[8, -26, 15, 49, -57, -60, -23] | 15
[40, 47, 27, -8, -49] | 27
[-15, 44, -12, 35] | -12
[8, 53, -34, 47] | -34
[-32, -57, 61, -60] | 61
[38, 59, 14, -15] | 14
[41, 15, -40, -52, 61] | -40
[-25, 52, -36, 12, -14, 26] | -36
---
[[287 625 783 262 369 450]
 [135 752 632 273 339 525]
 [113 737 643 283 329 674]] ans = 283

[ 22 -17 -39  39] ans = -17

[ 110 -173   97 -259  776 -734 -826] ans = 776

[[263 844 852 244]
 [476 318 441 379]
 [467 526 461 507]] ans = 526

[7 2 7 6 8] ans = 7

[ 72 231 222  50  53 114] ans = 50

[856 602 472 711 164 286] ans = 711

[533 109  93 444 755] ans = 93
---
[ 56 -35 -42 -39  23  44] | 56, 44

[ 35 -52 -50  49] | 49, 35

[[  4  43 -10  13   0]
 [ -4  -7  -4  -2   1]
 [ -3 -27 -16  11 -29]] | 43, 13

[[-22  53   1  12 -18  -2]
 [-21  52  -2  16 -14  -9]
 [ 10 -59  -9   0   7  -6]] | 53, 52

[[ 34 -26 -38 -38 -16]
 [ 41  47 -11 -41  -3]] | 47, 41

[ 23 -54  35 -10] | 35, 23

[[ 20 -51 -49  41]
 [  8  30  13 -17]] | 41, 30
---
 752  -828   507  -474 -> 752, 507

7  1  1  3 -> 7, 3

567  492   93  772  440  473  916 -> 916, 772

61  71  84  60   7
86  53  65  11  67
28  97  29  44  73
-> 97, 86

2393  4705  8247  1414  3249  2646 -> 8247, 4705

114  384  772  831 -> 831, 772

 37  175  203  102  204  159
142  128  108  211  117  101
156   66  235  182   93  186
-> 235, 211
---
array([[-14, -33,  19,   7],
       [-18, -57,   6,  -5]]): 19

array([[ 45,  39,  30,  34, -37,  40],
       [ 42,  36,  30,  32, -27,  39]]): -37

array([[ 18,   9,  19, -47],
       [ 24, -45,  13,   9]]): 19

array([[-23,   0,   2, -11,  53, -39, -47],
       [-23,  -4, -14,  35,   3, -21,  39]]): -39

array([[ 34,  17,  45,  36, -55,  41,  -6],
       [-33, -37,  16, -33,  18, -28, -23]]): 41

array([[-41,  58,  52,  21],
       [-53,  22, -23,   5]]): 52

array([[-41,  41,  42, -39],
       [-25, -15,  -9,  56]]): 42

array([[-12,  16,  22, -33, -13,  -5,  39],
       [-12,  16,  37, -40, -13,  10,  46]]): -5

array([[ -7,   2,  -1,   8,  -2,   3,   0],
       [ 36,  43, -33,  43, -33,  47, -36]]): 3

array([[-32,  29,  32, -40,  21,  23],
       [-35,  40,  54, -44,  47,  43]]): 21
---
Input: [ 37  16  15 -37 -53   1 -20]
Output: -37, 37

Input: [ 30  44 -29  15  22]
Output: -29, 44

Input:
[[ 11 -24 -10 -17   0]
 [ 47  31 -28 -11 -29]
 [ 31  42 -29  20   8]]
Output: -28, 47

Input: [ 37 -48  51  14  29]
Output: 51, 51

Input: [ 9 50 41  9  2]
Output: 41, 50

Input: [ 45 -11 -18 -10  11]
Output: -18, 45

Input: [-50 -52  19 -36  13]
Output: 19, 19
---
[30  4  9  6 85 34] --> 6
[509 205 842 672 268 430] --> 672
[4 4 6 4 8 1] --> 4
[6697 7176 1691 5721 6228 8849] --> 5721
[88 80 23 50 50 89] --> 50
[-26  32  21  40  38  32] --> 40
[ 15 217  67 143 190 226] --> 143
[119 503 196 575 907  32] --> 575
[16 89  7 29 64  5] --> 29
---
[3127 8526 8818 4609 8209] value 3127, 8209

[ -9   2  30  -7 -35] value -9, -35

[203  25 129 120  89  47] value 203, 47

[[6814 2795 4763 6111 5111 6567]
 [4952 4275 5245 2774 3646 4652]
 [7632 1700 3376 8982 6289 7809]] value 6814, 7809

[ 15  25 -33  38] value 15, 38

[4677 8870 2390 8072] value 4677, 8072

[80 10 82 38] value 80, 38

[[-31 -24   9 -10 -23   8 -12]
 [ 28 -42   1 -25   8 -13  10]] value -31, 10
---
-0.13	0.18	0.17	-0.12
-0.15	0.15	-0.08	-0.03
result: 0.15

3.857	5.490	16.394	15.282
-1.567	3.809	-3.220	2.959
6.710	5.675	-14.668	-19.157
result: 3.809

-130.8	-132.1	-12.1	-125.4
176.9	167.5	137.0	132.3
2.5	25.0	21.9	-24.4
result: 167.5

-0.098	-0.219	-0.185	0.079
-0.066	-0.193	-0.186	0.214
-0.068	-0.179	-0.185	0.204
result: -0.193

-86.7	-184.0	87.3	-19.8
-184.9	-1.3	144.9	3.9
result: -1.3

0.120	-0.151	-0.039	-0.146
0.112	0.001	0.096	-0.131
-0.176	-0.092	-0.163	0.061
result: 0.001
---
[ 20 -50   3  38 -59] | -50

[ 40  36  13 -18  59 -45] | 13

[-47  11  30 -57  44 -48] | 30

[-35  27  -5 -53  16  44] | -5

[-24   9  49  20  51] | 9

[[ -8  30  -3  31 -48 -49 -14]
 [  6  -3   3 -35  -2 -49  18]] | -35
---
722  779  311  673  818  234
796  335  778  732  394  326
yields 796

171  190   22   31   40
 69  136  195   61   61
yields 69

-186   173  -119   -90   345
 727  -967   681  -326  -135
yields 727

231  264  681  543  613  174
403  276  926  454  629  228
yields 403

 18  -19   23   33
 12  -29  -19   16
yields 12

17  72  78  72  32  61  46
26   4  47  73  49  73  38
yields 26

93  88  31   4  80
77   6  51  95  79
yields 77

  6    2  -23   -6  -20   41  -38
  7  -33    1   -7    0   13    4
yields 7

49  98  19  72  54
51  50  14  53  51
yields 51

201  195  177   22  146    8  129
 25   16    0  145    4  122   67
yields 25
